Rows are numbered. After the first two, each row is followed by the number of the nearest row among all rows above it, by straight-line distance.
(in the rows, 128 means zero)
1: [144 134 115  99 123 127 128 132 150 140 170 255 148 133 148 127 116 115
  98 108 102 114 115 125 111 133 113 110 118 113 127 127 118 126 129 134
 148 146 136 143 144 161 165 152 137 140 115 127 131 128 112 132 111 102
 133 122 120 117 106 122 136 119 109 119]
2: [117 123 116 126 125 127 132 131 142 139 163 255 143 173 145 130 137 125
 127 122 110 118 115 100 104  29 120  85 111  98 104 124 112 122 121 120
 111 122 126 125 128 131 135 134 145 141 155 161 136 149 186 161 156 156
 165 156 140 145 156 133 130 130 124 105]
3: [113 125 119 128 133 135 139 133 146 140 149 154 126 105 101 118 105 104
 102 117  95 112 118 111 116  86 129 152 128 142 145 132 163 145 141 158
 151 143 131 134 129 125 123 121 110 121 127 119 127 123 121 117 117 117
 120 113 120 114 115 128 128 133 133 136]	1
4: [117 124 118 157 132 136 144 132 146 137 147 140 107  79  95 117 104 104
 117 116 101 119 125 121 129 131 134 169 146 156 155 135 164 142 137 141
 129 126 128 123 122 125 127 123 128 128 124 109 122 114 111 114 124 121
 136 138 132 141 139 136 140 124 125 111]	3
5: [114 123 122 116 129 134 137 133 147 139 148 167 140 114 114 121 105 104
 100 115  96 106 115  99 110  70 125 110 122 129 129 130 134 137 141 156
 165 150 137 148 148 141 135 133 124 124 117 120 125 122 117 125 124 124
 116 106 122 113 107 116 104 111 123 112]	3
6: [106 120 118 112 122 127 134 130 137 134 145 226 139 185 144 135 139 140
 137 128 117 121 122 106 108  20 121  65 108 102  99 123 106 117 119 109
 109 116 126 122 125 119 117 123 135 131 127 137 129 125 151 140 151 159
 161 163 148 170 177 157 155 161 145 163]	2
7: [110 128 124 133 137 131 108 134 125 149 161 224 176 172 149 125 150 105
 110 138 130 106 115 102 105 123 117  74  80  87  95 120 122 120 113 132
 107 130 121 123 131 143 144 137 123 123 185 147 143 156 178 175 154 132
 188 148 141 118 136 125 108 101 134  78]	2
8: [120 124 119 139 133 137 145 133 144 132 133 103 103  73  93 117 102 113
 115 107 102 123 124 124 128 144 138 191 165 167 160 135 147 134 130 125
 120 121 127 123 122 124 125 122 125 121  98 105 121 118 118 125 125 134
 134 138 131 134 128 123 126 124 124 133]	4
9: [117 124 123 147 138 140 139 133 133 129 110  44 102  54 102 118 112 105
 115 123 120 129 134 151 154 255 144 199 152 145 132 127 125 126 121 128
 117 127 126 123 120 118 115 115 113 121 129 127 130 128 132 126 129 120
 124 125 128 129 139 138 147 137 138 113]	8
10: [113 123 117 119 125 129 136 130 145 140 160 232 140 162 137 130 126 123
 123 115  97 112 111  93 100  19 119  83 113 115 111 121 116 121 113 121
 126 125 130 135 139 136 151 150 173 155 182 165 136 146 162 147 142 147
 131 131 128 125 116 123 120 122 123 109]	2
11: [136 129 112  78 120 122 124 127 144 123 147 212 145 172 166 143 146 147
 134 132 139 138 128 135 123 127 113  90 118 105 121 123  95 116 118  97
 113 114 122 113 105 121 106 118 104 118  75 119 126 126 121 130 120 126
 137 136 132 150 160 144 160 161 134 204]	6
12: [130 129 107 123 122 124 129 129 140 138 170 255 146 179 160 138 143 132
 141 125 128 132 123 119 115 102 117  86 110  91 101 123 103 118 117 111
 108 118 125 116 112 126 120 121 112 126 113 125 129 134 149 151 143 145
 172 166 146 167 181 154 174 160 137 172]	6
13: [ 93 118 121 123 129 126 127 130 122 136 149 188 144 179 135 129 147 136
 144 139 121 122 127 112 120  39 127  84 102 106  90 122 107 116 115 109
 101 112 121 119 122 114 116 116 118 118 136 120 126 120 126 119 134 142
 136 139 139 143 161 148 146 153 156 170]	6
14: [117 123 116 131 128 130 133 132 141 140 167 233 143 157 144 126 125 113
 114 117  97 110 111  95 106  35 121  89 117 102 110 125 120 124 123 130
 123 127 131 136 142 143 155 151 168 151 186 158 136 143 160 141 135 133
 126 124 125 113 110 120 123 119 128 117]	10
15: [109 122 118 108 125 124 123 128 128 130 137 179 142 165 150 132 144 142
 143 139 145 135 133 131 145 104 127 104 113 114 112 123 108 117 116 108
  97 111 120 112 110 112 107 113 107 110 119 113 124 116 113 109 121 119
 115 119 125 125 137 130 128 132 135 160]	13
16: [133 130 113  98 122 123 122 129 137 136 158 233 156 164 171 136 147 137
 132 129 132 137 124 132 122 119 116  98 108  93 106 122  96 117 118 107
 109 119 122 113 109 130 115 122  98 120  88 116 128 131 134 145 130 124
 164 147 140 158 170 151 173 163 138 200]	11
17: [107 123 120 115 126 126 126 130 134 136 148 202 149 174 146 133 145 127
 130 136 131 120 119 107 112  53 120  44  94  95 100 123 108 118 116 112
 102 117 122 118 120 117 118 120 117 121 137 126 129 130 140 136 141 146
 158 155 147 160 184 152 156 159 152 173]	6
18: [111 121 115 112 120 129 138 128 140 132 162 233 141 182 145 135 136 142
 137 122 116 121 119 105 117  12 121  74 111 103 105 125 103 119 121 112
 114 116 126 120 121 113 118 121 143 134 139 141 129 137 155 145 153 161
 159 165 150 176 184 151 162 153 140 161]	6
19: [153 137 108 100 125 130 128 133 148 141 166 217 147 115 138 124 106 104
  89 111 106 125 115 133 117 186 115 124 126 114 146 129 145 140 139 153
 167 152 136 134 122 151 128 130  86 113  64 110 128 125 117 144 112  97
 140 118 110 103  95 110 129 115 110 150]	1
20: [120 125 114 107 125 129 134 131 149 140 162 226 145 160 139 132 122 124
 119 114 101 113 114  96 102  40 118  87 107 103 112 125 112 122 125 120
 121 128 130 133 139 142 147 151 171 153 174 165 138 150 158 152 137 133
 139 125 126 119 117 121 120 120 120 121]	10
21: [121 125 123 119 133 138 138 134 144 134 126  53 118  64  95 120  97 107
 124 120 111 118 122 127 131 182 132 173 157 165 166 135 154 138 132 129
 121 124 125 120 119 129 121 125 146 119 103 114 123 122 107 126 123 125
 142 134 130 130 126 125 118 116 124 123]	8
22: [113 127 111 142 125 123 127 128 129 136 157 237 146 175 145 131 155 129
 147 131 139 140 128 128 125  92 127  97 107  93 103 122 106 117 114 114
  95 116 122 111 113 126 118 113 106 117 107 102 125 115 126 127 129 120
 140 141 136 137 153 144 164 154 143 171]	16
23: [127 129 111 103 118 119 124 125 128 127 136 179 128 137 149 135 142 141
 143 132 152 153 139 159 145 203 132 148 142 131 132 129 125 128 126 117
 121 120 124 115 109 119 108 112  96 113  71  97 121 113 100 108 107 104
 105 106 116 103  91 110 120 114 114 109]	15
24: [124 125 120  75 123 128 128 131 145 135 150 208 150 160 156 135 126 136
 111 123 110 109 115 106 102  64 108  74 109 106 113 127 110 120 124 109
 123 124 127 125 125 135 134 142 150 144 151 165 140 158 162 160 143 144
 154 143 130 136 130 126 122 126 115 124]	20
25: [105 121 122 129 135 139 143 134 141 135 127  74 111  68 110 116 101 110
 106 121 101 113 123 115 130 126 133 174 152 168 155 135 158 138 130 133
 126 121 125 125 121 122 124 123 128 123 139 114 123 117 111 113 128 132
 130 134 134 131 130 125 116 118 130 112]	8
26: [119 125 112 143 126 128 138 129 143 139 173 255 132 170 138 126 131 115
 119 109  91 114 112  98 105  22 124 102 116  99 109 126 115 126 124 129
 124 129 134 138 143 144 163 149 177 158 177 153 134 141 162 141 151 136
 127 128 124 127 124 126 129 123 123 118]	14
27: [105 119 118 111 121 118 126 127 121 124 119 120 127 145 130 130 137 139
 145 142 149 137 138 141 145 158 137 149 137 145 132 128 132 128 129 126
 116 121 125 122 119 111 108 115 114 113 103 108 120 111  95 101 114 115
  97 105 120 106  97 113 102 108 123  92]	23
28: [147 137 107 109 119 118 120 126 132 132 159 240 147 151 171 137 148 138
 143 125 161 159 135 163 148 224 124 158 131  99 126 125 105 119 116 104
 107 115 121 107  96 126 103 114  79 110  48  95 123 115 107 126 109  97
 130 119 121 115 104 120 150 123 106 136]	23
29: [106 120 122 131 129 137 146 133 143 134 129  67 108  69  87 115  97 112
 114 118 104 113 121 113 125 113 136 172 154 162 148 136 158 137 134 135
 125 122 126 124 124 123 124 124 132 124 125 113 122 114 111 108 131 136
 128 137 133 144 134 128 118 125 125 109]	25
30: [119 126 116 110 124 124 125 129 135 134 156 225 153 174 154 133 145 137
 140 130 134 132 128 123 120 103 122  85 108  98 105 121 101 117 118 108
 109 115 123 113 110 120 107 119 107 122 112 113 125 126 127 132 133 134
 149 148 140 153 165 150 170 162 145 184]	16
31: [124 126 114 111 125 130 131 131 145 140 164 236 146 164 143 131 131 127
 118 117 101 117 117 100 105  47 117  87 113 101 112 125 115 122 123 119
 124 126 128 130 130 139 146 146 156 152 170 162 139 151 168 162 142 142
 144 133 130 127 115 123 125 119 117 130]	20
32: [131 128 119  69 119 121 118 127 129 126 125   8 145 139 152 138 137 145
 133 139 158 144 140 159 144 232 126 153 141 138 140 129 123 126 126 113
 125 122 122 114 105 119  98 114  88 107  63 106 121 120  95 118 102  96
 112  97 111 105  94 110 116 113 109 119]	27
33: [131 128 118 104 126 131 136 132 150 139 156 205 152 120 124 125 106 110
 100 112  92 113 115 115 112 101 119 107 127 116 133 130 138 134 139 147
 162 150 141 143 146 145 143 136 131 124 100 116 125 125 117 130 115 117
 123 121 121 112 106 112 116 112 115 119]	5
34: [126 128 118 122 128 138 145 133 145 133 135  84 107  58 109 120  99 112
 110 114 110 126 126 139 139 232 138 200 166 159 160 133 137 127 127 115
 119 121 127 123 120 128 117 118 103 118  73 110 124 124 135 137 135 134
 130 132 124 125 114 123 129 131 123 152]	21
35: [114 121 112 105 116 121 130 124 126 123 128 152 126 141 134 135 135 145
 150 130 146 145 139 145 149 141 136 164 145 143 144 131 126 129 131 123
 128 121 128 124 118 118 119 111 116 117  94 104 120 109  96 105 109 115
  89 110 115 110  96 113 114  99 117  99]	27
36: [126 128 111 126 124 125 131 129 142 139 175 255 142 173 158 132 138 126
 130 119 107 127 118 115 108  72 118  86 109  93 106 125 110 122 119 116
 111 121 127 123 121 134 133 131 134 140 133 151 136 149 174 162 159 153
 163 166 139 149 168 132 147 131 121 130]	2
37: [120 125 111 142 122 122 132 127 130 135 157 255 133 180 149 130 153 136
 150 127 136 139 130 131 126  98 128 104 112  98 105 123 102 114 116 108
  99 113 126 117 114 117 116 112  99 123 118 107 121 122 124 121 137 132
 130 142 136 145 152 147 166 157 147 177]	22
38: [ 99 120 129 135 137 141 142 134 135 131 122  39 108  70  85 116 104 109
 109 124 110 111 125 119 133 154 140 178 152 171 154 132 147 130 128 123
 117 121 124 129 130 121 121 119 118 117 123 113 124 122 130 124 134 137
 132 130 130 118  99 122 112 124 138 126]	25
39: [109 116 116  91 117 128 144 128 150 128 147 213 122 170 133 136 121 148
 136 114  99 112 116  89 100   1 118  72 118 114 117 127  96 120 127 103
 131 115 128 127 129 114 124 130 171 154 155 170 136 149 172 149 157 175
 141 159 141 165 153 137 125 139 123 138]	18
40: [115 124 119 108 125 132 137 132 148 141 151 184 136 141 119 123 112 115
 105 117  91 106 116 102 109  77 120 104 119 138 125 128 123 136 136 142
 158 147 138 149 150 148 154 146 147 133 124 125 125 133 118 113 121 123
 121 122 124 122 119 122 116 115 116 106]	5
41: [123 123 121  95 122 125 127 129 138 135 147 204 149 174 150 138 139 140
 132 132 131 121 124 116 113  78 119  79 109 107 108 123 103 116 119 107
 113 118 121 117 115 119 109 122 110 122 127 131 129 134 136 137 134 146
 152 152 142 163 177 157 161 163 145 185]	30
42: [116 125 119 116 128 131 135 132 125 140 165 215 142 141 131 125 121 116
 108 118  95 106 112  97 107  45 120  93 116 111 108 126 123 127 127 137
 142 136 135 146 152 153 166 153 164 146 160 144 131 131 124 128 124 114
 116 115 127 117 118 121 121 119 124 113]	14
43: [115 126 113 136 125 120 123 127 120 131 138 191 130 193 140 128 149 129
 146 136 148 148 135 149 144 180 135 164 136 125 125 128 134 128 121 128
 112 122 126 120 116 121 115 108  97 115  97  96 120  98 100 106 114 107
 109 114 119 102  97 115 116 110 123 113]	23
44: [130 131 106 186 134 134 142 132 141 141 157 198 105  80 103 112 116  92
 115 104 109 136 122 132 132 191 139 201 156 139 156 133 161 139 128 138
 115 126 129 120 118 132 132 117 110 123  95  95 121 109 122 131 129 118
 154 145 133 130 127 128 148 124 120 107]	4
45: [116 124 119 141 126 124 129 129 134 139 164 255 142 202 149 132 147 128
 142 126 119 126 123 113 113  55 123  87 104  89 108 122 106 120 116 114
 101 117 126 120 121 122 128 122 124 129 133 119 129 132 152 147 153 146
 170 167 149 168 185 157 170 158 144 162]	12
46: [102 120 122 127 127 131 135 132 140 140 164 203 137 160 119 124 125 116
 146 122  96 101 111  84 107  16 123  89 101 111 112 125 120 123 124 131
 128 134 131 141 151 142 165 152 178 152 196 158 134 136 148 131 135 130
 111 119 124 112 117 124 107 119 134 109]	14
47: [124 128 117  93 121 122 126 129 136 131 144 208 149 168 158 139 140 147
 135 133 135 135 128 123 117 102 115 126 112 107 110 123  99 116 117 104
 108 115 121 113 109 119 107 117 103 117 103 118 125 127 119 130 124 130
 140 132 134 156 160 146 160 161 141 194]	30
48: [125 126 111 132 123 121 134 128 141 137 167 255 142 180 152 132 144 129
 138 121 117 132 120 113 110  49 122  88 111  93 104 124 104 121 118 115
 111 117 127 121 117 123 123 119 120 132 121 125 129 135 156 150 150 158
 169 168 148 170 183 154 163 159 139 160]	45
49: [132 129 117 117 124 127 130 131 145 140 171 255 146 155 146 131 129 119
 116 117  94 114 117 104 101  67 118  91 109  98 101 124 116 124 122 118
 125 128 129 129 131 147 151 148 159 152 155 153 138 150 162 154 138 130
 143 130 124 121 112 118 130 120 118 118]	31
50: [121 126 116 103 124 130 137 130 147 137 152 238 139 165 142 132 127 127
 120 118 103 111 113 101 103  44 117  87 111 107 115 126 111 122 125 118
 125 125 130 132 131 139 147 146 163 155 172 168 137 150 163 157 143 139
 135 134 125 123 116 121 123 121 118 122]	31
51: [143 132 112  78 119 119 117 125 130 123 133 168 135 133 168 139 136 146
 136 134 155 152 136 166 148 252 126 161 152 134 146 131 124 129 128 113
 129 126 125 114 106 124 103 116  86 110  53 100 121 116  97 112  98  94
 109 101 109 112  86 109 120 113 103 119]	23
52: [ 97 119 122 130 129 128 129 131 129 139 155 204 146 184 136 130 145 131
 134 135 124 113 121  96 107  17 123  70  92 109  97 122 109 117 118 118
 104 118 123 123 127 118 127 124 135 125 165 136 131 136 149 142 152 162
 167 163 152 162 185 152 146 150 151 139]	6
53: [108 123 122 158 135 137 143 133 138 131 127  74 100  68  91 116 110 102
 120 116 113 123 128 129 143 176 144 195 160 164 148 132 142 127 123 125
 112 121 128 131 128 121 138 116 116 116 110 118 124 123 138 136 137 135
 128 125 127 119 121 125 129 129 138 139]	38
54: [108 122 114 127 121 121 126 126 124 127 133 166 125 137 126 129 138 130
 147 137 149 144 141 141 144 171 137 162 141 135 133 131 138 130 127 128
 119 123 127 121 119 112 112 109 111 118 103 103 119 107  97  99 114 115
  98 103 117 111  98 110 108 113 121  89]	35
55: [120 124 115  97 120 121 121 126 125 127 131 146 139 163 142 134 140 139
 143 138 151 141 138 146 141 181 131 142 134 133 130 128 124 123 123 114
 114 113 122 119 109 117 102 111  96 110  81 106 121 113 100 107 111 110
 104 105 120 112 102 117 111 115 121 111]	23
56: [108 121 125 129 132 134 141 134 144 135 135  74 110  84  88 117  97 114
 104 117 106 119 120 114 126 119 130 163 146 167 159 136 162 139 138 147
 136 124 126 122 124 122 123 124 127 123 121 115 123 114 106 112 115 124
 121 142 133 140 138 134 125 125 127 113]	29
57: [112 125 117 120 125 122 119 127 119 130 135 163 140 151 141 130 154 130
 141 139 154 143 137 149 148 184 134 153 127 129 129 127 133 127 123 127
 110 121 123 117 114 121 113 113  99 110  98  96 120 107  97 108 111 106
 119 104 117  99  94 114 110 108 123  92]	54
58: [129 127 115 110 124 126 128 130 140 137 153 255 148 167 157 134 136 126
 125 121 114 121 118 109 106  69 118  83 107  98 107 124 106 119 121 115
 115 122 125 120 118 131 127 142 131 137 138 147 136 150 166 164 157 151
 172 162 143 154 155 138 147 133 119 130]	36
